Below is a small trained network, with its code and all its weights. Each question gives an input and a target symbol and asks what happens when units are switched off, that is, made to give their printed mean instead of their output.

import numpy as np


def w(rows, s, z=0):
    codes = np.array(rows[::2]) - 128.0
    scale = np.full(codes.shape[1], s)
    scale[-1] = z or s
    return codes * scale


def norm(h):
    return h / np.sqrt((h * h).mean(-1, keepdims=True) + 1e-5)


def f(y):
    return y / 2 * (1 + np.tanh(0.7978845608 * (y + 0.044715 * y**3)))


def softmax(a):
    e = np.exp(a - a.max(-1, keepdims=True))
    return e / e.sum(-1, keepdims=True)


def log_softmax(a):
    a = a - a.max(-1, keepdims=True)
    return a - np.log(np.exp(a).sum(-1, keepdims=True))


def net(x, mask):
    ids = ['ΛΞΠΦαβγδζηθμστψ'.index(c) for c in x.split()]
    T = len(ids)
    res = E[ids] + P[:T]
    u = 0
    for l in range(2):
        q, k, v = (norm(res) @ M[l].T for M in (Q, K, V))
        z = softmax(np.where(np.tri(T) > 0, q @ k.T / 3**0.5, -1e9)) @ v
        res = res + np.where(mask[u], z, O[l][:, -1]) @ O[l][:, :-1]
        u += 1
        y = f(norm(res) @ A[l][:, :-1].T + A[l][:, -1])
        res = res + np.where(mask[u : u + 12], y, B[l][:, -1]) @ B[l][:, :-1]
        u += 12
    return log_softmax(norm(res)[-1] @ U[:, :-1].T + U[:, -1])


Q, K, V, O, A, B = {}, {}, {}, {}, {}, {}
E = w([
[147,155,156],'Λ',
[71,174,122],'Ξ',
[126,96,132],'Π',
[126,97,131],'Φ',
[58,140,10],'α',
[146,184,202],'β',
[132,110,122],'γ',
[175,34,62],'δ',
[218,94,113],'ζ',
[130,93,130],'η',
[254,14,144],'θ',
[131,96,127],'μ',
[123,103,125],'σ',
[125,97,131],'τ',
[111,110,123],'ψ',
],0.013)
P = w([
[132,233,124],'0',
[58,4,222],'1',
[62,13,211],'2',
[70,14,204],'3',
[73,26,194],'4',
[77,32,188],'5',
[88,29,183],'6',
[85,44,178],'7',
[89,46,173],'8',
],0.0041)
Q[0] = w([
[150,81,69],'0.h0',
[200,148,75],'0.h0',
[227,177,2],'0.h0',
],0.0064)
K[0] = w([
[169,155,182],'0.h0',
[116,95,152],'0.h0',
[11,2,169],'0.h0',
],0.0097)
V[0] = w([
[103,51,255],'0.h0',
[98,239,193],'0.h0',
[179,151,160],'0.h0',
],0.0045)
O[0] = w([
[73,3,98,210],'0.h0',
[74,94,29,254],'0.h0',
[28,150,221,63],'0.h0',
],0.0048,0.00035)
A[0] = w([
[49,240,95,136],'0.n0',
[153,38,155,87],'0.n1',
[134,186,192,140],'0.n2',
[157,98,142,67],'0.n3',
[193,86,48,171],'0.n4',
[9,210,167,125],'0.n5',
[163,96,156,73],'0.n6',
[159,136,88,64],'0.n7',
[190,93,254,151],'0.n8',
[116,165,128,254],'0.n9',
[25,68,96,89],'0.n10',
[117,124,80,142],'0.n11',
],0.0051,0.003)
B[0] = w([
[149,64,118,133],'0.n0',
[82,121,115,236],'0.n1',
[157,141,176,113],'0.n2',
[118,136,108,118],'0.n3',
[104,115,195,170],'0.n4',
[185,1,126,157],'0.n5',
[92,111,38,128],'0.n6',
[128,170,74,80],'0.n7',
[83,140,154,248],'0.n8',
[117,103,172,188],'0.n9',
[161,151,165,254],'0.n10',
[64,110,141,140],'0.n11',
],0.0044,0.0024)
Q[1] = w([
[254,122,24],'1.h0',
[153,110,143],'1.h0',
[21,87,200],'1.h0',
],0.0077)
K[1] = w([
[83,2,128],'1.h0',
[100,153,138],'1.h0',
[216,203,72],'1.h0',
],0.0084)
V[1] = w([
[8,93,215],'1.h0',
[238,253,238],'1.h0',
[202,73,28],'1.h0',
],0.0031)
O[1] = w([
[70,212,192,89],'1.h0',
[218,160,91,56],'1.h0',
[100,174,2,254],'1.h0',
],0.0072,0.00077)
A[1] = w([
[156,140,46,3],'1.n0',
[176,155,173,108],'1.n1',
[210,161,99,112],'1.n2',
[198,42,21,96],'1.n3',
[76,166,195,63],'1.n4',
[101,186,2,151],'1.n5',
[101,99,101,156],'1.n6',
[77,42,132,197],'1.n7',
[197,143,69,230],'1.n8',
[47,236,224,63],'1.n9',
[101,163,141,109],'1.n10',
[149,47,165,220],'1.n11',
],0.0073,0.0015)
B[1] = w([
[146,91,125,129],'1.n0',
[10,113,123,116],'1.n1',
[79,147,166,124],'1.n2',
[142,82,177,221],'1.n3',
[140,108,146,146],'1.n4',
[89,178,92,145],'1.n5',
[142,134,77,164],'1.n6',
[148,190,87,255],'1.n7',
[46,68,169,147],'1.n8',
[153,86,177,155],'1.n9',
[156,90,151,119],'1.n10',
[162,255,97,222],'1.n11',
],0.0055)
U = w([
[94,96,243,244],'Λ',
[76,115,140,11],'Ξ',
[143,189,43,105],'Π',
[41,182,115,144],'Φ',
[70,118,8,123],'α',
[164,152,220,97],'β',
[171,181,79,55],'γ',
[167,11,42,212],'δ',
[241,148,149,190],'ζ',
[68,111,132,120],'η',
[204,41,183,112],'θ',
[189,168,88,1],'μ',
[144,168,146,173],'σ',
[59,93,151,68],'τ',
[128,216,161,103],'ψ',
],0.016,0.0031)

Each question gives the input, a string of symbols that net reads in full, and the target symbol t.
The units are the heads (3 rows each of Q, K, V and O) and the neurons (one row each of A and B). Each row of codes is followed by its name. A weight is (code - 128) times the scale printed after its matrix; where a second scale follows, it is the last column's (O, A, B and U).
mask holds one flag per unit, layer by layer, with each layer's heads first. A switched-off unit (its flag False) gives its mean, the last column of its rows in O or B, instead of its output. The means were averaged over made-up inputs and are rounded, as every weight is.
A unit's drop is (log p(t) with every unit on - log p(t) with that unit switched off) / (log p(t) with every unit on - log p(t) with every unit switched off).
The circuit of an input: a set's keep is (log p(t) with only the set's units on - log p(t) with every unit switched off) / (log p(t) with every unit on - log p(t) with every unit switched off). Starting from the 12 units with the biggest drops (on a tie, the unit counted first), units are removed one at a time, each time the one whose removal leaves the highest keep (on an exact tie, the one counted first), for as long as the keep stays at least 0.8.
units of the circuit, in order: the units of the circuit, biggest drop first
unit that matters most: the unit with the biggest drop
top k neurons: the k neurons with the biggest drops, biggest first
k most important neurons of layer l: the k neurons of layer l with the biggest drops, biggest first
drop when u is switched off: that unit's drop, to one decimal
input θ η τ, target ψ: top 2 neurons -> 1.n11, 1.n3
input σ ζ ψ ζ σ ζ β ψ, target δ: units of the circuit, in order -> 0.h0, 1.h0, 0.n0
input ζ τ σ τ σ σ α σ Φ, target ζ: units of the circuit, in order -> 0.h0, 1.h0
input η β θ ψ σ σ Π Ξ ψ, target Λ: units of the circuit, in order -> 1.h0
input ψ η Λ Ξ σ Φ σ η, target α: top 3 neurons -> 0.n8, 0.n1, 0.n0
input σ σ η Φ ζ δ Φ, target δ: units of the circuit, in order -> 1.h0, 0.h0, 0.n0, 0.n10
input σ σ σ δ Ξ, target δ: units of the circuit, in order -> 0.h0, 1.h0, 0.n0, 0.n5
input Ξ Π Φ, target Φ: top 2 neurons -> 1.n3, 0.n5
input η σ θ μ α δ ζ θ ψ, target Λ: top 3 neurons -> 0.n8, 1.n9, 1.n5
input γ η σ, target θ: top 3 neurons -> 0.n0, 0.n5, 1.n8
input θ σ η, target ψ: top 4 neurons -> 1.n11, 1.n3, 0.n8, 1.n7
input γ σ Ξ ψ η τ, target θ: 4 most important neurons of layer 0 -> 0.n0, 0.n5, 0.n8, 0.n4
input Ξ γ Ξ α σ τ σ, target Φ: 3 most important neurons of layer 1 -> 1.n3, 1.n7, 1.n8
input α ψ τ β σ μ, target Π: unit that matters most -> 0.h0
input Ξ σ η σ η, target Φ: top 3 neurons -> 1.n3, 0.n5, 0.n0
input θ η Π Ξ Π, target ψ: 2 most important neurons of layer 0 -> 0.n5, 0.n8
input α σ Ξ, target Π: 2 most important neurons of layer 0 -> 0.n5, 0.n0
input σ σ η β Ξ τ, target δ: drop when 0.n5 is switched off -> 0.1
input η Λ η σ σ σ σ, target Λ: drop when 1.h0 is switched off -> 5.7
input ζ η σ α η, target ζ: drop when 1.n11 is switched off -> 0.2
input σ η Λ η σ ψ σ, target δ: drop when 0.n0 is switched off -> 0.7
input ψ ψ α τ, target α: most important neuron of layer 0 -> 0.n0
